Below are the code and all the weights of a small trained network. Each question names an input and a target symbol and asks about switching units off, where a switched-off unit gives its printed mean instead of its output.

import numpy as np


def w(rows, s, z=0):
    codes = np.array(rows[::2]) - 128.0
    scale = np.full(codes.shape[1], s)
    scale[-1] = z or s
    return codes * scale


def f(y):
    return y / 2 * (1 + np.tanh(0.7978845608 * (y + 0.044715 * y**3)))


def softmax(a):
    e = np.exp(a - a.max(-1, keepdims=True))
    return e / e.sum(-1, keepdims=True)


def log_softmax(a):
    a = a - a.max(-1, keepdims=True)
    return a - np.log(np.exp(a).sum(-1, keepdims=True))


def net(x, mask):
    ids = ['αβγδζηθλμξπσφψω'.index(c) for c in x.split()]
    T = len(ids)
    res = E[ids] + P[:T]
    r = res
    for j in range(3):
        rows = slice(4 * j, 4 * j + 4)
        q, k, v = (r @ M[0][rows].T for M in (Q, K, V))
        z = softmax(np.where(np.tri(T) > 0, q @ k.T / 4**0.5, -1e9)) @ v
        o = O[0][rows]
        res = res + np.where(mask[j], z, o[:, -1]) @ o[:, :-1]
    y = f(res @ A[0][:, :-1].T + A[0][:, -1])
    res = res + np.where(mask[3:19], y, B[0][:, -1]) @ B[0][:, :-1]
    return log_softmax(res[-1] @ U[:, :-1].T + U[:, -1])


Q, K, V, O, A, B = {}, {}, {}, {}, {}, {}
E = w([
[165,61,83],'α',
[147,118,113],'β',
[136,204,131],'γ',
[114,190,128],'δ',
[107,150,119],'ζ',
[84,179,134],'η',
[179,111,99],'θ',
[103,165,120],'λ',
[137,93,102],'μ',
[76,146,119],'ξ',
[111,83,103],'π',
[196,3,140],'σ',
[165,192,126],'φ',
[140,150,117],'ψ',
[161,164,120],'ω',
],0.015)
P = w([
[134,100,135],'0',
[118,112,22],'1',
[153,139,85],'2',
[141,90,190],'3',
[6,156,149],'4',
[168,180,54],'5',
],0.022)
Q[0] = w([
[65,138,86],'head 0',
[121,169,101],'head 0',
[93,122,155],'head 0',
[161,165,179],'head 0',
[118,86,254],'head 1',
[127,121,143],'head 1',
[153,115,209],'head 1',
[53,131,150],'head 1',
[156,112,140],'head 2',
[148,107,126],'head 2',
[124,95,243],'head 2',
[105,92,164],'head 2',
],0.018)
K[0] = w([
[178,157,96],'head 0',
[192,178,136],'head 0',
[71,186,93],'head 0',
[110,93,155],'head 0',
[102,193,36],'head 1',
[144,152,104],'head 1',
[71,153,44],'head 1',
[173,191,114],'head 1',
[68,144,138],'head 2',
[55,146,142],'head 2',
[90,134,5],'head 2',
[123,165,89],'head 2',
],0.015)
V[0] = w([
[86,165,134],'head 0',
[133,175,159],'head 0',
[106,140,68],'head 0',
[93,116,129],'head 0',
[94,99,178],'head 1',
[145,28,104],'head 1',
[137,5,92],'head 1',
[48,104,149],'head 1',
[53,182,129],'head 2',
[209,149,162],'head 2',
[80,98,125],'head 2',
[58,72,141],'head 2',
],0.019)
O[0] = w([
[162,145,118,75],'head 0',
[129,128,70,58],'head 0',
[121,212,140,255],'head 0',
[189,132,123,92],'head 0',
[134,103,200,61],'head 1',
[2,113,128,218],'head 1',
[70,107,143,238],'head 1',
[117,166,187,62],'head 1',
[200,183,152,38],'head 2',
[107,82,87,115],'head 2',
[148,131,171,127],'head 2',
[151,138,234,112],'head 2',
],0.016,0.0059)
A[0] = w([
[150,191,76,128],'neuron 0',
[149,118,97,21],'neuron 1',
[94,142,197,100],'neuron 2',
[95,161,152,36],'neuron 3',
[128,165,94,59],'neuron 4',
[68,21,149,149],'neuron 5',
[168,80,63,55],'neuron 6',
[100,141,184,72],'neuron 7',
[165,143,216,100],'neuron 8',
[135,180,148,108],'neuron 9',
[232,182,188,37],'neuron 10',
[201,91,73,2],'neuron 11',
[89,183,109,104],'neuron 12',
[82,172,127,126],'neuron 13',
[249,128,121,124],'neuron 14',
[73,132,56,145],'neuron 15',
],0.011,0.0097)
B[0] = w([
[69,149,149,189],'neuron 0',
[80,63,164,131],'neuron 1',
[103,145,69,179],'neuron 2',
[72,48,141,153],'neuron 3',
[109,90,163,149],'neuron 4',
[197,180,130,251],'neuron 5',
[8,143,123,151],'neuron 6',
[108,122,80,164],'neuron 7',
[136,123,181,149],'neuron 8',
[129,131,185,151],'neuron 9',
[179,7,121,167],'neuron 10',
[76,119,254,146],'neuron 11',
[162,77,155,181],'neuron 12',
[215,103,155,190],'neuron 13',
[138,204,76,168],'neuron 14',
[205,74,153,238],'neuron 15',
],0.0078,0.028)
U = w([
[133,149,112,217],'α',
[83,142,146,166],'β',
[178,113,98,4],'γ',
[118,141,129,210],'δ',
[50,212,77,211],'ζ',
[123,175,167,189],'η',
[182,158,161,7],'θ',
[36,129,83,56],'λ',
[88,191,169,222],'μ',
[43,163,176,67],'ξ',
[112,145,202,1],'π',
[100,106,143,103],'σ',
[123,133,3,52],'φ',
[118,139,122,76],'ψ',
[175,202,65,212],'ω',
],0.011,0.0069)

Each question gives the input, a string of symbols that net reads in full, and the target symbol t.
The units are the heads (4 rows each of Q, K, V and O) and the neurons (one row each of A and B). Each row of codes is followed by its name. A weight is (code - 128) times the scale printed after its matrix; where a second scale follows, it is the last column's (O, A, B and U).
mask holds one flag per unit, heads first, then neurons. A switched-off unit (its flag False) gives its mean, the last column of its rows in O or B, instead of its output. The means were averaged over made-up inputs and are rounded, as every weight is.
A unit's drop is (log p(t) with every unit on - log p(t) with that unit switched off) / (log p(t) with every unit on - log p(t) with every unit switched off).
The circuit of an input: a set's keep is (log p(t) with only the set's units on - log p(t) with every unit switched off) / (log p(t) with every unit on - log p(t) with every unit switched off). Starting from the 12 units with the biggest drops (on a tie, the unit counted first), units are removed one at a time, each time the one whose removal leaves the highest keep (on an exact tie, the one counted first), for as long as the keep stays at least 0.8.
units of the circuit, in order: the units of the circuit, biggest drop first
k most important neurons: the k neurons with the biggest drops, biggest first
which heads matter: for each layer, one digit per head in row order, 1 if its drop is at least 0.15 and else 0, layers parted by /
input μ ω δ η δ, target ω: units of the circuit, in order => (head 1)
input λ π ζ γ, target ξ: which heads matter => 011
input ψ ω γ ζ ω, target ζ: 2 most important neurons => (neuron 0; neuron 6)
input λ ζ η δ, target μ: units of the circuit, in order => (head 2; neuron 15)
input γ δ ψ ζ, target ω: units of the circuit, in order => (head 1; head 2)
input θ η η ω γ η, target φ: which heads matter => 101
input ω θ ζ, target φ: which heads matter => 011
input ζ ζ μ, target μ: units of the circuit, in order => (head 2; neuron 15; head 1)
input ζ φ θ ω δ, target γ: 2 most important neurons => (neuron 15; neuron 13)
input δ ψ ψ, target ω: which heads matter => 010
input δ ξ η π ω, target θ: units of the circuit, in order => (head 1; head 2)
input ζ π λ ζ, target ξ: 2 most important neurons => (neuron 3; neuron 15)
input θ γ θ γ γ, target γ: 3 most important neurons => (neuron 15; neuron 13; neuron 12)
input ψ η η γ, target θ: units of the circuit, in order => (head 2)
input β ω φ θ δ, target λ: 3 most important neurons => (neuron 6; neuron 0; neuron 5)
input θ π φ, target γ: 2 most important neurons => (neuron 15; neuron 5)
input δ λ γ α ψ, target ζ: 2 most important neurons => (neuron 0; neuron 6)
input θ γ δ η ξ, target ω: which heads matter => 110
input α η φ μ, target θ: 2 most important neurons => (neuron 10; neuron 8)
input θ φ ξ, target γ: which heads matter => 011
